Below are the code and all the weights of a small trained network. Each question names an input and a class and asks about switching units off, where a switched-off unit gives its printed mean instead of its output.

import numpy as np


def w(rows, s, z=0):
    codes = np.array(rows[::2]) - 128.0
    scale = np.full(codes.shape[1], s)
    scale[-1] = z or s
    return codes * scale


def f(y):
    return np.maximum(y, 0)


def log_softmax(a):
    a = a - a.max(-1, keepdims=True)
    return a - np.log(np.exp(a).sum(-1, keepdims=True))


def net(x, mask):
    res = np.array(x, float).reshape(1, 3) / 4 @ E
    y = f(res @ A[0][:, :-1].T + A[0][:, -1])
    res = res + np.where(mask, y, B[0][:, -1]) @ B[0][:, :-1]
    return log_softmax(res[-1] @ U[:, :-1].T + U[:, -1])


A, B = {}, {}
E = w([
[114,156,111,222,32,119,113,164],'x0',
[185,204,169,139,117,71,89,139],'x1',
[110,192,132,141,97,138,171,250],'x2',
],0.016)
A[0] = w([
[147,134,127,9,185,184,183,165,2],'neuron 1',
[160,74,231,113,235,182,65,67,152],'neuron 2',
[229,115,182,152,203,42,98,74,129],'neuron 3',
[183,179,209,119,66,62,99,159,174],'neuron 4',
[167,13,58,205,101,64,62,14,146],'neuron 5',
[79,88,148,194,80,152,145,199,119],'neuron 6',
[177,197,173,60,228,65,116,73,150],'neuron 7',
[147,134,145,27,196,121,219,152,170],'neuron 8',
[14,153,72,103,77,217,254,171,93],'neuron 9',
[20,77,56,89,121,172,123,122,129],'neuron 10',
[104,96,115,119,59,182,48,68,27],'neuron 11',
],0.0081,0.0082)
B[0] = w([
[123,182,102,189,143,178,217,188,190],'neuron 1',
[123,118,126,138,79,177,125,125,253],'neuron 2',
[44,55,120,105,130,118,69,109,219],'neuron 3',
[182,166,195,170,145,91,152,123,233],'neuron 4',
[208,139,120,103,236,33,229,195,251],'neuron 5',
[140,100,83,145,66,168,135,98,218],'neuron 6',
[62,89,97,75,97,152,71,25,244],'neuron 7',
[225,191,188,129,196,49,206,133,241],'neuron 8',
[110,118,119,144,56,205,88,55,247],'neuron 9',
[218,195,182,169,224,107,140,169,221],'neuron 10',
[113,219,64,254,110,187,122,236,158],'neuron 11',
],0.0095,0.013)
U = w([
[212,165,185,69,170,79,183,145,24],'0',
[172,236,67,114,135,142,212,201,252],'1',
[2,54,54,64,43,197,61,91,119],'2',
],0.0076,0.0019)

Each question gives the input, the list of numbers given to net, and the class t.
The units are the neurons (one row each of A and B). Each row of codes is followed by its name. A weight is (code - 128) times the scale printed after its matrix; where a second scale follows, it is the last column's (A, B and U).
mask holds one flag per neuron, in row order. A switched-off neuron (its flag False) gives its mean, the last column of its row in B, instead of its output. The means were averaged over made-up inputs and are rounded, as every weight is.
A unit's drop is (log p(t) with every unit on - log p(t) with that unit switched off) / (log p(t) with every unit on - log p(t) with every unit switched off).
The circuit of an input: a set's keep is (log p(t) with only the set's units on - log p(t) with every unit switched off) / (log p(t) with every unit on - log p(t) with every unit switched off). Starting from all 11 units, units are removed one at a time, each time the one whose removal leaves the highest keep (on an exact tie, the one counted first), for as long as the keep stays at least 0.8.
units of the circuit, in order: the units of the circuit, biggest drop first
unit that matters most: the unit with the biggest drop
k most important neurons: the k neurons with the biggest drops, biggest first
drop when u is switched off: that unit's drop, to one decimal
input [-3,5,-6], class 2: unit that matters most -> neuron 7
input [0,4,7], class 0: 4 most important neurons -> neuron 4; neuron 1; neuron 11; neuron 2
input [-5,1,0], class 2: 2 most important neurons -> neuron 5; neuron 7
input [4,0,2], class 2: 3 most important neurons -> neuron 5; neuron 8; neuron 10
input [3,-8,1], class 2: 2 most important neurons -> neuron 9; neuron 8
input [-4,5,8], class 0: 3 most important neurons -> neuron 4; neuron 8; neuron 11
input [0,3,-6], class 2: 3 most important neurons -> neuron 8; neuron 3; neuron 10
input [6,4,-1], class 0: 4 most important neurons -> neuron 4; neuron 1; neuron 11; neuron 2
input [2,-1,-6], class 1: 4 most important neurons -> neuron 11; neuron 8; neuron 4; neuron 5
input [0,7,-6], class 2: 4 most important neurons -> neuron 3; neuron 7; neuron 8; neuron 10
input [6,-1,-8], class 1: 3 most important neurons -> neuron 11; neuron 8; neuron 4
input [-2,7,-6], class 2: 2 most important neurons -> neuron 7; neuron 3
input [-4,3,-7], class 2: drop when neuron 7 is switched off -> 0.4
input [0,8,5], class 0: units of the circuit, in order -> neuron 4
input [6,8,-1], class 0: drop when neuron 4 is switched off -> 0.4
input [-8,-6,2], class 1: drop when neuron 4 is switched off -> 0.2
